Below is a small trained network, with its code and all its weights. Each question gives an input and a class and asks what happens when units are switched off, that is, made to give their printed mean instead of their output.

import numpy as np


def w(rows, s, z=0):
    codes = np.array(rows[::2]) - 128.0
    scale = np.full(codes.shape[1], s)
    scale[-1] = z or s
    return codes * scale


def norm(h):
    return h / np.sqrt((h * h).mean(-1, keepdims=True) + 1e-5)


def f(y):
    return y / 2 * (1 + np.tanh(0.7978845608 * (y + 0.044715 * y**3)))


def log_softmax(a):
    a = a - a.max(-1, keepdims=True)
    return a - np.log(np.exp(a).sum(-1, keepdims=True))


def net(x, mask):
    res = np.array(x, float).reshape(1, 8) / 4 @ E
    u = 0
    for l in range(3):
        y = f(norm(res) @ A[l][:, :-1].T + A[l][:, -1])
        res = res + np.where(mask[u : u + 5], y, B[l][:, -1]) @ B[l][:, :-1]
        u += 5
    return log_softmax(norm(res)[-1] @ U[:, :-1].T + U[:, -1])


A, B = {}, {}
E = w([
[71,221,83,116,150,112,107,251],'x0',
[209,122,121,94,205,75,137,155],'x1',
[200,112,115,184,87,71,160,131],'x2',
[81,181,89,167,70,136,170,197],'x3',
[96,137,112,161,99,132,159,150],'x4',
[82,151,115,93,62,67,229,130],'x5',
[81,120,130,183,121,169,96,129],'x6',
[172,140,102,148,98,104,154,113],'x7',
],0.0024)
A[0] = w([
[75,77,149,110,102,159,149,23,121],'L0N1',
[67,181,152,65,110,85,155,190,8],'L0N2',
[62,137,133,131,175,219,2,206,98],'L0N3',
[113,229,127,98,113,115,169,238,150],'L0N4',
[169,148,116,203,66,103,171,121,84],'L0N5',
],0.0037,0.0012)
B[0] = w([
[81,216,175,148,98,49,91,125,177],'L0N1',
[144,138,56,109,139,163,177,170,171],'L0N2',
[125,171,254,213,224,200,125,177,247],'L0N3',
[93,147,70,104,169,144,162,43,253],'L0N4',
[151,105,114,145,97,223,142,134,172],'L0N5',
],0.0042,0.0024)
A[1] = w([
[34,126,99,204,2,186,167,157,2],'L1N1',
[175,117,98,155,185,97,120,132,164],'L1N2',
[60,131,102,106,117,76,175,147,224],'L1N3',
[220,111,169,91,182,115,130,90,135],'L1N4',
[132,62,160,162,77,128,153,173,124],'L1N5',
],0.0036,0.00062)
B[1] = w([
[244,65,129,116,151,84,96,129,254],'L1N1',
[133,68,188,68,92,165,82,158,163],'L1N2',
[134,200,108,68,103,171,85,48,189],'L1N3',
[142,139,22,136,179,97,3,191,196],'L1N4',
[128,173,43,183,102,164,96,89,134],'L1N5',
],0.0041,0.0018)
A[2] = w([
[202,56,96,145,26,82,157,72,129],'L2N1',
[191,1,232,206,126,113,26,47,83],'L2N2',
[169,51,74,73,154,90,60,206,118],'L2N3',
[229,68,125,45,235,30,9,167,2],'L2N4',
[64,164,198,118,62,93,77,8,95],'L2N5',
],0.0034,0.00084)
B[2] = w([
[121,93,175,185,110,184,79,199,201],'L2N1',
[122,177,80,54,115,114,196,166,252],'L2N2',
[120,121,119,97,186,100,114,4,166],'L2N3',
[199,42,60,130,197,40,43,80,223],'L2N4',
[58,25,192,81,149,52,152,79,155],'L2N5',
],0.0043,0.003)
U = w([
[216,88,106,233,13,188,142,193,83],'0',
[214,60,65,81,236,42,14,87,254],'1',
[26,70,234,49,69,53,138,61,39],'2',
[70,245,3,22,124,148,231,125,37],'3',
[59,211,223,212,248,233,64,220,208],'4',
],0.0063,0.00062)

Each question gives the input, the list of numbers given to net, and the class t.
The units are the neurons (one row each of A and B). Each row of codes is followed by its name. A weight is (code - 128) times the scale printed after its matrix; where a second scale follows, it is the last column's (A, B and U).
mask holds one flag per neuron, layer by layer. A switched-off neuron (its flag False) gives its mean, the last column of its row in B, instead of its output. The means were averaged over made-up inputs and are rounded, as every weight is.
A unit's drop is (log p(t) with every unit on - log p(t) with that unit switched off) / (log p(t) with every unit on - log p(t) with every unit switched off).
The circuit of an input: a set's keep is (log p(t) with only the set's units on - log p(t) with every unit switched off) / (log p(t) with every unit on - log p(t) with every unit switched off). Starting from the 12 units with the biggest drops (on a tie, the unit counted first), units are removed one at a time, each time the one whose removal leaves the highest keep (on an exact tie, the one counted first), for as long as the keep stays at least 0.8.
circuit, biggest first: the units of the circuit, biggest drop first
top k neurons: the k neurons with the biggest drops, biggest first
k most important neurons of layer l: the k neurons of layer l with the biggest drops, biggest first
drop of u: that unit's drop, to one decimal
input [-5,-2,-1,3,0,2,-5,4], class 0: circuit, biggest first -> L2N1
input [-2,-7,-5,5,1,7,7,5], class 2: circuit, biggest first -> L2N5, L1N1
input [-8,-7,3,-2,2,-7,3,-4], class 2: circuit, biggest first -> L2N5, L0N1, L2N2
input [8,-5,2,0,-7,-5,-4,8], class 4: top 2 neurons -> L1N1, L0N3
input [-3,-1,6,2,6,8,-5,4], class 0: circuit, biggest first -> L2N1, L0N5
input [3,5,-1,-1,-5,0,7,1], class 4: top 2 neurons -> L0N3, L1N1
input [-7,-5,-5,2,-1,-6,-2,-2], class 2: circuit, biggest first -> L2N5, L0N1
input [8,-4,3,-6,-2,-6,-1,8], class 4: top 3 neurons -> L0N3, L1N1, L2N5
input [-5,-2,7,-7,8,4,-7,4], class 0: 2 most important neurons of layer 0 -> L0N5, L0N4
input [-5,-7,6,2,7,7,-7,-4], class 0: 2 most important neurons of layer 1 -> L1N1, L1N5
input [-1,0,2,2,-5,5,2,7], class 0: drop of L2N1 -> 0.1
input [2,-4,1,1,1,3,6,2], class 0: drop of L1N1 -> 0.9
